Below are the code and all the weights of a small trained network. Each question names an input and a target symbol and asks about switching units off, where a switched-off unit gives its printed mean instead of its output.

import numpy as np


def w(rows, s, z=0):
    codes = np.array(rows[::2]) - 128.0
    scale = np.full(codes.shape[1], s)
    scale[-1] = z or s
    return codes * scale


def f(y):
    return np.maximum(y, 0)


def softmax(a):
    e = np.exp(a - a.max(-1, keepdims=True))
    return e / e.sum(-1, keepdims=True)


def log_softmax(a):
    a = a - a.max(-1, keepdims=True)
    return a - np.log(np.exp(a).sum(-1, keepdims=True))


def net(x, mask):
    ids = ['ΞΣΨαβγζημπτφω'.index(c) for c in x.split()]
    T = len(ids)
    res = E[ids] + P[:T]
    q, k, v = (res @ M[0].T for M in (Q, K, V))
    z = softmax(np.where(np.tri(T) > 0, q @ k.T / 2**0.5, -1e9)) @ v
    res = res + np.where(mask[0], z, O[0][:, -1]) @ O[0][:, :-1]
    y = f(res @ A[0][:, :-1].T + A[0][:, -1])
    res = res + np.where(mask[1:17], y, B[0][:, -1]) @ B[0][:, :-1]
    return log_softmax(res[-1] @ U[:, :-1].T + U[:, -1])


Q, K, V, O, A, B = {}, {}, {}, {}, {}, {}
E = w([
[90,88,152,150],'Ξ',
[99,155,119,131],'Σ',
[197,86,147,91],'Ψ',
[164,150,103,152],'α',
[181,112,172,115],'β',
[77,143,94,191],'γ',
[90,88,151,154],'ζ',
[89,90,157,146],'η',
[145,63,134,194],'μ',
[66,134,114,46],'π',
[142,148,121,33],'τ',
[249,76,110,108],'φ',
[40,127,81,156],'ω',
],0.02)
P = w([
[117,67,254,99],'0',
[131,74,213,96],'1',
[145,84,170,93],'2',
[155,91,129,94],'3',
[160,104,92,93],'4',
[167,113,51,90],'5',
[172,131,32,90],'6',
[171,138,18,93],'7',
],0.0072)
Q[0] = w([
[3,151,111,228],'H1',
[81,240,140,115],'H1',
],0.012)
K[0] = w([
[147,2,164,137],'H1',
[117,123,224,142],'H1',
],0.023)
V[0] = w([
[250,179,121,3],'H1',
[35,64,136,2],'H1',
],0.0095)
O[0] = w([
[118,2,183,114,230],'H1',
[71,42,34,116,254],'H1',
],0.0092,0.0049)
A[0] = w([
[237,131,195,254,140],'N1',
[221,184,218,87,78],'N2',
[86,136,225,51,167],'N3',
[188,64,131,190,125],'N4',
[32,118,81,185,117],'N5',
[46,196,15,143,233],'N6',
[225,151,212,70,182],'N7',
[166,206,161,197,156],'N8',
[162,208,122,62,77],'N9',
[251,74,169,167,73],'N10',
[103,81,76,127,18],'N11',
[78,104,195,76,149],'N12',
[104,125,107,91,238],'N13',
[72,143,186,107,253],'N14',
[86,97,80,141,115],'N15',
[155,120,103,87,212],'N16',
],0.0098,0.0065)
B[0] = w([
[55,175,150,232,197],'N1',
[56,249,109,154,163],'N2',
[169,149,138,206,194],'N3',
[49,150,112,82,255],'N4',
[207,98,109,114,188],'N5',
[132,55,184,131,233],'N6',
[241,160,116,63,220],'N7',
[67,56,77,55,177],'N8',
[130,106,77,223,157],'N9',
[96,156,209,84,252],'N10',
[99,225,107,105,195],'N11',
[162,98,176,163,229],'N12',
[136,119,107,167,228],'N13',
[254,105,86,232,181],'N14',
[102,184,124,114,199],'N15',
[113,122,99,176,232],'N16',
],0.0096,0.0095)
U = w([
[141,149,121,109,79],'Ξ',
[203,167,85,2,170],'Σ',
[201,74,187,38,2],'Ψ',
[163,218,147,112,172],'α',
[195,165,167,167,50],'β',
[171,227,27,149,66],'γ',
[150,77,85,133,150],'ζ',
[135,157,130,112,75],'η',
[22,193,132,194,151],'μ',
[80,138,30,77,166],'π',
[55,109,163,34,164],'τ',
[90,165,218,104,79],'φ',
[198,81,66,227,209],'ω',
],0.0096,0.0056)

Each question gives the input, a string of symbols that net reads in full, and the target symbol t.
The units are the heads (2 rows each of Q, K, V and O) and the neurons (one row each of A and B). Each row of codes is followed by its name. A weight is (code - 128) times the scale printed after its matrix; where a second scale follows, it is the last column's (O, A, B and U).
mask holds one flag per unit, heads first, then neurons. A switched-off unit (its flag False) gives its mean, the last column of its rows in O or B, instead of its output. The means were averaged over made-up inputs and are rounded, as every weight is.
A unit's drop is (log p(t) with every unit on - log p(t) with that unit switched off) / (log p(t) with every unit on - log p(t) with every unit switched off).
The circuit of an input: a set's keep is (log p(t) with only the set's units on - log p(t) with every unit switched off) / (log p(t) with every unit on - log p(t) with every unit switched off). Starting from the 12 units with the biggest drops (on a tie, the unit counted first), units are removed one at a time, each time the one whose removal leaves the highest keep (on an exact tie, the one counted first), for as long as the keep stays at least 0.8.
circuit, biggest first: the units of the circuit, biggest drop first
top k neurons: the k neurons with the biggest drops, biggest first
input Ψ φ Ψ μ γ φ Ψ η, target ω: circuit, biggest first : (N14, H1)
input Ψ α μ β μ β, target α: circuit, biggest first : (H1, N7, N2)
input μ ω ζ γ α ζ φ, target α: circuit, biggest first : (N7, H1, N1, N10)
input μ Ξ μ, target μ: circuit, biggest first : (N1, H1)
input τ μ Ψ Ψ Σ Ψ η Ψ, target Σ: circuit, biggest first : (N7, N1, H1)
input γ Ψ μ Ψ ω β, target ω: top 3 neurons : (N9, N4, N10)
input γ Ψ ω Ψ Ψ μ β, target ω: circuit, biggest first : (H1, N9, N4, N6)
input Ψ Σ π Ψ Ψ β γ η, target ω: circuit, biggest first : (N10, N14)
input π π Σ, target ω: top 4 neurons : (N4, N5, N10, N6)
input ω Ψ γ, target ω: circuit, biggest first : (N10, N5)
input α μ Ξ Ψ Ψ φ, target α: circuit, biggest first : (H1, N7, N1, N2)
input γ Ψ γ Ψ Ξ γ Σ Ψ, target Σ: circuit, biggest first : (N7, H1)
input Ψ Ψ Σ Ψ β ω, target ω: top 2 neurons : (N5, N10)
input Ξ τ ω μ γ μ Ψ, target γ: top 2 neurons : (N2, N9)
input Ψ Ψ γ μ ζ, target ω: top 3 neurons : (N10, N14, N4)
input γ Ξ μ ζ β, target γ: top 2 neurons : (N2, N7)
input Ξ π Ψ ζ, target ω: top 2 neurons : (N10, N14)
input Ψ ζ τ Ψ, target τ: top neuron : (N4)
input τ ω Ψ Ψ, target ω: top 2 neurons : (N4, N10)
input π φ ω τ Ψ φ, target τ: top neuron : (N10)
